[[ 10 -21  44   1  26]
 [ -2 -18 -28  10  26]
 [-23 -25 -30  29 -12]
 [ 27  10 -19  32 -32]
 [ 10  12 -24 -25  10]]
->
[ 26  10 -30  10  10]

[[ 23 -15]
 [-37  18]
 [-18   4]
 [-53  26]
 [-32  19]]
->
[-15 -37]

[[48 -4]
 [34  0]
 [ 0 46]
 [41  7]]
->
[-4 34]

[[-43  25  34  23  -9]
 [-17 -18  16  -3  23]
 [-26  10  18  11  -3]]
->
[-9 -3 18]

[[ -8  -9 -38]
 [-18   8 -51]
 [-12 -42  -2]]
->
[-38   8 -12]

[[ 26 -16  40]
 [ 36  10   5]
 [ -9  19  -6]
 [-10  17  19]
 [  1   1   2]]
->
[40 10 -9]

[[-20 -42  21 -36 -16]
 [-25 -40  14 -38 -12]
 [ 11  44 -37  34  15]
 [-20 -42  25 -37 -13]
 [-22 -40  17 -36 -15]]
->
[-16 -38 -37 -42 -22]

[[ 26 -28   8  13 -10]
 [ -1 -23 -16  42 -17]
 [ 33 -15 -22  27  50]]
->
[-10  42 -22]

[[ 28  39  35]
 [ -7  33  39]
 [ 21 -23 -31]
 [ 53 -25 -39]]
->
[35 33 21]
---
[[-12  -4  26]
 [-31   1  10]
 [-35   4 -19]
 [-22  -4 -21]
 [-16  33   7]
 [ 21  -3  36]
 [-11   0 -22]
 [-18  48  -6]]
->
[[ -4  26 -12]
 [  1  10 -31]
 [  4 -19 -35]
 [ -4 -21 -22]
 [ 33   7 -16]
 [ -3  36  21]
 [  0 -22 -11]
 [ 48  -6 -18]]

[[ 29   9 -15  19  20 -15 -23 -10  40   5   0 -18  10]
 [-13   0   5  17 -12   1   0 -43   9   9 -26 -35  17]]
->
[[  9 -15  19  20 -15 -23 -10  40   5   0 -18  10  29]
 [  0   5  17 -12   1   0 -43   9   9 -26 -35  17 -13]]

[[ -3 -16   7   7   6  19  -9  11]
 [ -3 -16  21  -5  22  16 -38  26]
 [ -1  -9  -4   7  -2   5  11  -7]
 [ -3 -12  19 -15  24  16 -39  34]
 [  1  12  -6 -12  -2 -11   4   0]
 [  3  25 -21  -6 -19 -17  32 -14]]
->
[[-16   7   7   6  19  -9  11  -3]
 [-16  21  -5  22  16 -38  26  -3]
 [ -9  -4   7  -2   5  11  -7  -1]
 [-12  19 -15  24  16 -39  34  -3]
 [ 12  -6 -12  -2 -11   4   0   1]
 [ 25 -21  -6 -19 -17  32 -14   3]]

[[  8 -37  32]
 [ 13  13  39]]
->
[[-37  32   8]
 [ 13  39  13]]

[[  3  18  13]
 [ 18  -7  -4]
 [  8  22  18]
 [-11 -41 -18]
 [-24 -25   7]
 [ 32   0   1]
 [-26 -21  17]
 [ -3   5  15]]
->
[[ 18  13   3]
 [ -7  -4  18]
 [ 22  18   8]
 [-41 -18 -11]
 [-25   7 -24]
 [  0   1  32]
 [-21  17 -26]
 [  5  15  -3]]

[[-53 -14   6  10 -17  34  -2]
 [ 19 -52  14  23  -6   9  10]
 [  4 -23   1 -10  13 -20  24]
 [  7 -47  -3  12   7 -11   6]
 [ 35   1  -7 -14  -8  -9  26]
 [-30 -17 -15  -1  -6 -32 -17]]
->
[[-14   6  10 -17  34  -2 -53]
 [-52  14  23  -6   9  10  19]
 [-23   1 -10  13 -20  24   4]
 [-47  -3  12   7 -11   6   7]
 [  1  -7 -14  -8  -9  26  35]
 [-17 -15  -1  -6 -32 -17 -30]]
